Below is a small trained network, with its code and all its weights. Each question gives an input and a class and asks what happens when units are switched off, that is, made to give their printed mean instead of their output.

import numpy as np


def w(rows, s, z=0):
    codes = np.array(rows[::2]) - 128.0
    scale = np.full(codes.shape[1], s)
    scale[-1] = z or s
    return codes * scale


def f(y):
    return np.maximum(y, 0)


def log_softmax(a):
    a = a - a.max(-1, keepdims=True)
    return a - np.log(np.exp(a).sum(-1, keepdims=True))


def net(x, mask):
    res = np.array(x, float).reshape(1, 8) / 4 @ E
    y = f(res @ A[0][:, :-1].T + A[0][:, -1])
    res = res + np.where(mask, y, B[0][:, -1]) @ B[0][:, :-1]
    return log_softmax(res[-1] @ U[:, :-1].T + U[:, -1])


A, B = {}, {}
E = w([
[135,237,161,91,221,141,244,231,194,155,195],'x0',
[2,129,217,158,46,216,192,175,253,127,55],'x1',
[124,129,132,128,131,127,122,128,129,126,125],'x2',
[213,203,188,188,144,177,161,21,122,78,54],'x3',
[131,86,58,53,161,178,144,105,215,14,93],'x4',
[121,132,206,28,42,167,195,82,62,87,232],'x5',
[126,137,156,135,134,139,92,142,138,111,141],'x6',
[136,128,166,136,142,188,66,151,136,118,145],'x7',
],0.0065)
A[0] = w([
[190,148,130,157,174,118,78,104,108,184,222,143],'neuron 1',
[138,79,90,145,77,102,72,85,128,101,120,29],'neuron 2',
[165,153,142,83,197,134,187,152,167,130,139,121],'neuron 3',
[109,73,184,208,63,88,85,106,52,189,115,147],'neuron 4',
[165,25,101,114,52,133,96,55,152,89,78,55],'neuron 5',
[77,160,177,198,68,196,139,128,189,142,79,173],'neuron 6',
[153,165,110,218,159,101,120,151,146,189,93,183],'neuron 7',
[203,167,104,138,159,150,139,54,107,114,128,139],'neuron 8',
[152,44,136,75,178,115,151,111,199,23,103,25],'neuron 9',
[48,111,90,108,111,88,80,201,140,168,198,132],'neuron 10',
[200,179,98,98,189,73,88,126,69,93,163,43],'neuron 11',
[93,145,213,52,85,113,157,94,62,77,152,106],'neuron 12',
[143,179,210,213,135,106,152,100,72,204,131,228],'neuron 13',
[167,135,117,119,154,105,208,172,135,131,133,90],'neuron 14',
[179,198,106,92,179,147,198,182,141,130,132,127],'neuron 15',
[119,172,147,106,200,138,158,164,172,114,191,73],'neuron 16',
[110,109,125,160,108,131,118,165,111,222,169,177],'neuron 17',
[83,77,51,149,186,97,145,206,115,156,96,161],'neuron 18',
[143,89,84,84,131,105,92,184,111,162,164,95],'neuron 19',
[230,218,179,193,78,141,124,74,130,157,115,145],'neuron 20',
[108,142,114,171,206,90,73,143,188,155,99,124],'neuron 21',
[148,210,131,119,210,134,180,147,141,194,147,63],'neuron 22',
[184,83,37,71,128,194,173,91,194,65,93,120],'neuron 23',
[84,103,173,155,43,172,188,112,254,188,141,57],'neuron 24',
[128,212,124,194,193,110,94,111,133,63,66,199],'neuron 25',
[71,136,172,150,81,118,149,153,118,190,93,80],'neuron 26',
[184,131,91,155,176,113,123,81,117,126,168,3],'neuron 27',
[134,203,135,162,139,133,146,175,144,157,171,32],'neuron 28',
[136,123,107,84,173,119,90,105,183,9,107,115],'neuron 29',
[193,112,135,63,169,91,125,130,88,119,156,48],'neuron 30',
[114,179,204,73,88,154,182,66,85,83,253,194],'neuron 31',
[169,208,184,199,186,145,173,13,138,66,82,124],'neuron 32',
],0.0075,0.0035)
B[0] = w([
[112,135,202,105,207,84,146,108,62,32,75,201],'neuron 1',
[110,204,144,180,59,107,101,87,75,131,100,192],'neuron 2',
[123,188,133,171,59,121,61,129,126,112,160,200],'neuron 3',
[237,203,105,108,123,86,39,219,112,143,80,231],'neuron 4',
[165,224,156,218,41,79,29,128,70,165,111,217],'neuron 5',
[106,140,200,142,178,78,176,120,119,31,87,246],'neuron 6',
[145,119,61,164,153,225,224,192,91,170,158,204],'neuron 7',
[69,58,164,159,143,25,199,36,158,66,179,196],'neuron 8',
[237,158,161,44,220,97,106,176,137,214,46,192],'neuron 9',
[73,92,171,32,25,85,134,53,219,139,234,217],'neuron 10',
[34,169,182,191,173,118,156,117,84,79,67,210],'neuron 11',
[130,119,12,187,137,240,167,129,84,133,100,205],'neuron 12',
[228,77,115,48,201,52,224,228,172,173,172,229],'neuron 13',
[161,194,129,185,78,101,99,148,89,88,102,174],'neuron 14',
[160,131,191,178,52,93,57,92,104,134,120,210],'neuron 15',
[125,186,152,196,24,117,78,162,160,156,86,195],'neuron 16',
[169,51,107,65,152,121,143,192,171,142,149,191],'neuron 17',
[117,81,88,160,74,181,166,118,152,96,188,220],'neuron 18',
[61,84,192,116,150,70,142,4,154,104,188,191],'neuron 19',
[102,86,164,55,96,57,105,126,236,159,194,212],'neuron 20',
[116,87,95,188,116,235,210,156,52,154,88,199],'neuron 21',
[151,222,129,189,70,99,80,178,85,193,135,197],'neuron 22',
[218,119,133,41,193,52,141,215,133,121,135,225],'neuron 23',
[59,152,167,132,185,101,165,77,40,47,64,232],'neuron 24',
[89,12,74,160,61,188,140,97,82,122,190,210],'neuron 25',
[131,178,175,61,194,83,138,90,94,59,42,185],'neuron 26',
[30,154,199,189,206,100,142,82,120,140,76,171],'neuron 27',
[161,209,125,177,107,88,34,178,153,166,107,169],'neuron 28',
[253,111,101,55,187,79,159,228,160,177,149,203],'neuron 29',
[33,121,197,155,169,191,146,114,37,79,70,181],'neuron 30',
[153,57,20,180,116,221,173,163,85,178,96,254],'neuron 31',
[77,57,124,97,43,103,138,40,215,206,234,236],'neuron 32',
],0.0053,0.0091)
U = w([
[187,254,140,208,47,73,25,116,93,149,106,19],'0',
[40,140,192,146,251,82,188,85,85,30,83,4],'1',
[228,130,125,39,214,69,155,178,126,173,140,131],'2',
[92,43,146,99,86,92,151,65,181,131,210,165],'3',
[145,56,25,219,136,248,199,135,66,143,126,20],'4',
[167,89,128,153,115,91,161,149,102,57,160,247],'5',
],0.0073,0.0037)

Each question gives the input, the list of numbers given to net, and the class t.
The units are the neurons (one row each of A and B). Each row of codes is followed by its name. A weight is (code - 128) times the scale printed after its matrix; where a second scale follows, it is the last column's (A, B and U).
mask holds one flag per neuron, in row order. A switched-off neuron (its flag False) gives its mean, the last column of its row in B, instead of its output. The means were averaged over made-up inputs and are rounded, as every weight is.
A unit's drop is (log p(t) with every unit on - log p(t) with that unit switched off) / (log p(t) with every unit on - log p(t) with every unit switched off).
The circuit of an input: a set's keep is (log p(t) with only the set's units on - log p(t) with every unit switched off) / (log p(t) with every unit on - log p(t) with every unit switched off). Starting from the 12 units with the biggest drops (on a tie, the unit counted first), units are removed one at a time, each time the one whose removal leaves the highest keep (on an exact tie, the one counted first), for as long as the keep stays at least 0.8.
units of the circuit, in order: the units of the circuit, biggest drop first
most important unit: the unit with the biggest drop
top k neurons: the k neurons with the biggest drops, biggest first
input [-6,-6,-2,-3,4,6,1,-2], class 0: units of the circuit, in order : neuron 5
input [8,-1,6,-8,-7,4,-6,4], class 0: top 2 neurons : neuron 22; neuron 28
input [-6,-1,5,2,7,7,2,-5], class 2: units of the circuit, in order : neuron 23; neuron 9
input [-7,6,8,5,8,-1,-7,1], class 2: top 3 neurons : neuron 23; neuron 29; neuron 9
input [0,-4,-8,-8,5,-8,0,6], class 3: top 2 neurons : neuron 10; neuron 19
input [1,-4,-2,-3,2,7,-6,-6], class 4: units of the circuit, in order : neuron 31; neuron 12
input [2,1,-6,7,6,4,-6,-1], class 3: top 4 neurons : neuron 32; neuron 8; neuron 4; neuron 13
input [2,0,0,-6,-7,7,1,2], class 2: units of the circuit, in order : neuron 13; neuron 17
input [-2,6,-1,-4,0,-8,-6,6], class 4: top 3 neurons : neuron 21; neuron 7; neuron 18
input [1,-4,-3,-6,3,0,-3,-4], class 3: units of the circuit, in order : neuron 10; neuron 19
input [-4,-4,7,6,4,3,-5,-5], class 3: top 3 neurons : neuron 32; neuron 8; neuron 4
input [-5,0,-3,2,8,0,1,3], class 2: units of the circuit, in order : neuron 29; neuron 9
input [5,-6,7,-3,2,4,-4,-3], class 1: units of the circuit, in order : neuron 30; neuron 11
input [3,2,1,7,-7,4,6,-8], class 2: units of the circuit, in order : neuron 13
input [-3,-8,0,-8,2,-6,0,-2], class 1: units of the circuit, in order : neuron 11; neuron 19
input [-5,7,-6,4,-8,8,4,-3], class 2: units of the circuit, in order : neuron 13; neuron 4
input [-4,8,-7,0,7,0,5,7], class 1: top 4 neurons : neuron 24; neuron 6; neuron 13; neuron 4
input [-5,-7,-7,-8,1,0,8,7], class 3: top 3 neurons : neuron 10; neuron 24; neuron 6
input [-2,1,-1,-6,6,-8,-7,3], class 4: top 2 neurons : neuron 21; neuron 18
input [-2,1,5,8,3,5,-7,6], class 3: most important unit : neuron 32
